Below are the code and all the weights of a small trained network. Each question names an input and a class and asks about switching units off, where a switched-off unit gives its printed mean instead of its output.

import numpy as np


def w(rows, s, z=0):
    codes = np.array(rows[::2]) - 128.0
    scale = np.full(codes.shape[1], s)
    scale[-1] = z or s
    return codes * scale


def norm(h):
    return h / np.sqrt((h * h).mean(-1, keepdims=True) + 1e-5)


def f(y):
    return np.maximum(y, 0)


def log_softmax(a):
    a = a - a.max(-1, keepdims=True)
    return a - np.log(np.exp(a).sum(-1, keepdims=True))


def net(x, mask):
    res = np.array(x, float).reshape(1, 2) / 4 @ E
    u = 0
    for l in range(4):
        y = f(norm(res) @ A[l][:, :-1].T + A[l][:, -1])
        res = res + np.where(mask[u : u + 9], y, B[l][:, -1]) @ B[l][:, :-1]
        u += 9
    return log_softmax(norm(res)[-1] @ U[:, :-1].T + U[:, -1])


A, B = {}, {}
E = w([
[106,130,161,134,230,126,193,136,42,141,12,172],'x0',
[77,236,82,138,10,97,120,156,4,55,90,141],'x1',
],0.0028)
A[0] = w([
[143,149,76,146,165,142,77,132,101,157,85,120,2],'L0N1',
[146,125,142,152,114,109,122,122,113,110,122,178,99],'L0N2',
[138,123,158,120,101,121,156,154,142,124,159,152,76],'L0N3',
[143,117,148,131,64,97,119,110,150,125,159,141,39],'L0N4',
[145,119,142,127,49,126,129,132,48,117,120,141,76],'L0N5',
[127,148,107,143,41,139,106,136,180,127,200,131,22],'L0N6',
[102,159,69,154,174,154,112,157,143,120,126,137,70],'L0N7',
[115,155,123,119,3,129,121,125,50,127,127,107,150],'L0N8',
[126,119,133,136,123,132,123,131,120,135,128,121,80],'L0N9',
],0.0067,0.00093)
B[0] = w([
[185,108,156,88,78,73,109,143,117,102,96,122,150],'L0N1',
[99,88,186,198,138,108,142,114,127,173,102,152,148],'L0N2',
[144,175,111,100,99,117,122,88,152,119,111,141,144],'L0N3',
[133,98,143,92,108,134,136,154,131,126,165,109,180],'L0N4',
[39,219,42,121,171,223,115,134,155,203,191,26,203],'L0N5',
[143,66,184,72,88,135,161,132,114,116,203,85,235],'L0N6',
[147,140,140,81,105,93,114,109,139,139,93,146,135],'L0N7',
[204,98,129,178,156,80,110,136,140,69,62,254,254],'L0N8',
[114,118,130,114,127,130,121,134,133,125,143,123,128],'L0N9',
],0.0074,0.0076)
A[1] = w([
[47,175,78,91,90,144,117,107,166,150,182,2,60],'L1N1',
[150,157,83,153,136,110,109,179,85,94,80,175,55],'L1N2',
[81,167,82,179,162,114,69,111,212,164,98,93,64],'L1N3',
[120,163,113,166,184,131,154,113,36,123,22,160,10],'L1N4',
[124,85,133,153,102,100,113,97,106,129,113,143,61],'L1N5',
[124,163,109,115,140,119,121,60,166,169,98,110,253],'L1N6',
[174,120,92,151,121,116,97,139,144,99,115,173,50],'L1N7',
[124,163,107,174,98,113,106,39,144,137,75,167,8],'L1N8',
[93,106,187,97,98,107,156,121,52,179,76,51,95],'L1N9',
],0.0075,0.00041)
B[1] = w([
[125,168,124,33,212,184,121,71,135,161,121,70,156],'L1N1',
[86,147,125,194,117,177,143,138,181,202,168,98,217],'L1N2',
[180,112,152,208,116,72,145,171,127,148,49,120,166],'L1N3',
[113,142,91,22,112,100,92,139,29,86,102,162,255],'L1N4',
[136,144,100,154,178,121,122,162,133,70,93,91,136],'L1N5',
[102,110,150,194,128,103,135,92,200,98,122,108,148],'L1N6',
[93,124,178,98,207,141,163,81,113,127,111,124,182],'L1N7',
[215,84,121,79,82,102,96,150,174,164,123,100,167],'L1N8',
[69,85,181,124,155,95,175,2,150,100,136,134,167],'L1N9',
],0.0073,0.0092)
A[2] = w([
[152,208,102,6,205,177,117,147,138,123,112,27,84],'L2N1',
[113,112,161,138,19,109,145,146,63,141,117,151,95],'L2N2',
[148,166,91,146,3,94,80,149,101,12,178,141,98],'L2N3',
[179,230,119,100,98,140,125,44,54,133,107,151,122],'L2N4',
[106,152,71,34,125,133,68,230,28,87,126,143,107],'L2N5',
[192,190,27,147,83,100,42,251,68,181,27,158,93],'L2N6',
[127,182,138,147,174,136,129,172,85,42,99,174,140],'L2N7',
[50,156,119,149,144,146,159,142,54,185,112,142,9],'L2N8',
[229,68,118,119,33,73,121,203,54,43,128,194,103],'L2N9',
],0.0057,0.0012)
B[2] = w([
[108,151,101,86,119,160,113,101,124,105,209,78,203],'L2N1',
[167,152,100,181,148,154,124,165,168,82,119,168,160],'L2N2',
[201,83,153,94,161,112,141,175,165,56,110,153,165],'L2N3',
[73,38,151,235,175,143,193,227,86,135,106,141,180],'L2N4',
[155,100,200,195,157,137,139,3,238,205,161,81,226],'L2N5',
[116,211,45,15,50,54,19,240,163,239,106,236,253],'L2N6',
[75,166,98,192,65,109,127,153,95,151,67,30,177],'L2N7',
[194,82,138,113,80,85,110,182,156,107,153,117,174],'L2N8',
[212,143,108,94,187,134,134,200,189,23,119,211,207],'L2N9',
],0.0059,0.0068)
A[3] = w([
[150,200,87,156,126,149,102,100,75,174,51,134,98],'L3N1',
[168,43,168,65,52,111,115,161,122,172,121,125,102],'L3N2',
[147,162,112,177,129,105,134,116,141,51,81,94,95],'L3N3',
[147,116,142,121,36,116,116,81,133,97,161,98,93],'L3N4',
[135,147,124,121,190,112,135,133,118,146,111,223,1],'L3N5',
[93,139,130,10,43,169,102,53,103,221,254,5,72],'L3N6',
[54,176,131,239,174,248,169,86,85,191,185,158,80],'L3N7',
[78,143,143,67,156,89,138,29,4,55,51,139,39],'L3N8',
[132,68,162,137,96,128,178,114,104,178,177,65,136],'L3N9',
],0.0064,0.00068)
B[3] = w([
[147,114,160,59,139,73,97,106,149,152,121,215,162],'L3N1',
[66,196,105,182,192,174,134,95,97,150,93,147,190],'L3N2',
[134,99,137,104,171,160,129,102,134,171,141,110,144],'L3N3',
[159,160,64,127,193,156,84,110,93,91,91,150,160],'L3N4',
[128,168,100,128,32,123,97,109,109,117,151,77,180],'L3N5',
[178,104,96,54,112,255,58,86,33,224,180,39,254],'L3N6',
[22,191,101,201,134,178,152,114,143,103,185,160,159],'L3N7',
[4,74,150,70,105,52,174,128,41,66,115,126,225],'L3N8',
[152,134,120,198,41,102,110,154,82,146,80,71,181],'L3N9',
],0.0068,0.0075)
U = w([
[179,121,118,72,123,225,93,82,67,175,177,32,145],'0',
[25,82,162,84,123,49,177,99,43,69,84,121,152],'1',
[168,184,140,150,114,128,165,116,98,108,110,117,2],'2',
[45,198,114,217,138,184,162,128,154,102,184,163,117],'3',
[226,107,153,92,158,145,155,170,168,2,165,177,146],'4',
[178,74,179,236,161,106,150,108,187,174,65,66,131],'5',
[124,195,85,102,94,72,70,187,143,199,73,196,175],'6',
],0.0087,0.0049)

Each question gives the input, the list of numbers given to net, and the class t.
The units are the neurons (one row each of A and B). Each row of codes is followed by its name. A weight is (code - 128) times the scale printed after its matrix; where a second scale follows, it is the last column's (A, B and U).
mask holds one flag per neuron, layer by layer. A switched-off neuron (its flag False) gives its mean, the last column of its row in B, instead of its output. The means were averaged over made-up inputs and are rounded, as every weight is.
A unit's drop is (log p(t) with every unit on - log p(t) with that unit switched off) / (log p(t) with every unit on - log p(t) with every unit switched off).
The circuit of an input: a set's keep is (log p(t) with only the set's units on - log p(t) with every unit switched off) / (log p(t) with every unit on - log p(t) with every unit switched off). Starting from the 12 units with the biggest drops (on a tie, the unit counted first), units are removed one at a time, each time the one whose removal leaves the highest keep (on an exact tie, the one counted first), for as long as the keep stays at least 0.8.
units of the circuit, in order: the units of the circuit, biggest drop first
top k neurons: the k neurons with the biggest drops, biggest first
top k neurons in layer l: the k neurons of layer l with the biggest drops, biggest first
input [7,3], class 6: units of the circuit, in order : [L0N6; L2N6]
input [0,-7], class 5: top 4 neurons : [L0N6; L1N4; L0N5; L2N6]
input [4,-6], class 1: units of the circuit, in order : [L2N6; L3N6]
input [-3,8], class 3: top 2 neurons : [L0N6; L0N8]
input [-4,5], class 3: top 2 neurons : [L0N8; L0N5]
input [5,-8], class 5: units of the circuit, in order : [L1N4; L3N6]
input [-2,-8], class 5: top 4 neurons : [L0N6; L0N5; L1N4; L2N6]
input [-4,4], class 4: units of the circuit, in order : [L0N8; L0N6]
input [5,-5], class 1: top 2 neurons : [L0N5; L0N8]
input [3,-5], class 5: top neuron : [L0N8]
input [3,-1], class 1: top 2 neurons : [L0N8; L1N9]
input [5,2], class 6: top 2 neurons : [L0N6; L0N4]
input [4,-7], class 5: top 4 neurons : [L0N8; L1N4; L2N6; L3N6]
input [4,-2], class 1: top 3 neurons : [L0N8; L1N9; L0N5]
input [-1,4], class 6: top 3 neurons : [L0N8; L1N9; L0N5]
input [0,-5], class 5: top 3 neurons in layer 0 : [L0N6; L0N5; L0N8]
input [-1,3], class 3: top 3 neurons in layer 0 : [L0N6; L0N8; L0N5]
input [0,-1], class 5: top 3 neurons in layer 0 : [L0N4; L0N6; L0N8]
input [2,-4], class 5: top 3 neurons in layer 0 : [L0N8; L0N5; L0N6]
input [1,-7], class 5: top 2 neurons in layer 1 : [L1N4; L1N2]
input [-6,8], class 3: top 3 neurons in layer 1 : [L1N7; L1N4; L1N2]
input [-7,8], class 4: top 3 neurons in layer 0 : [L0N8; L0N6; L0N4]
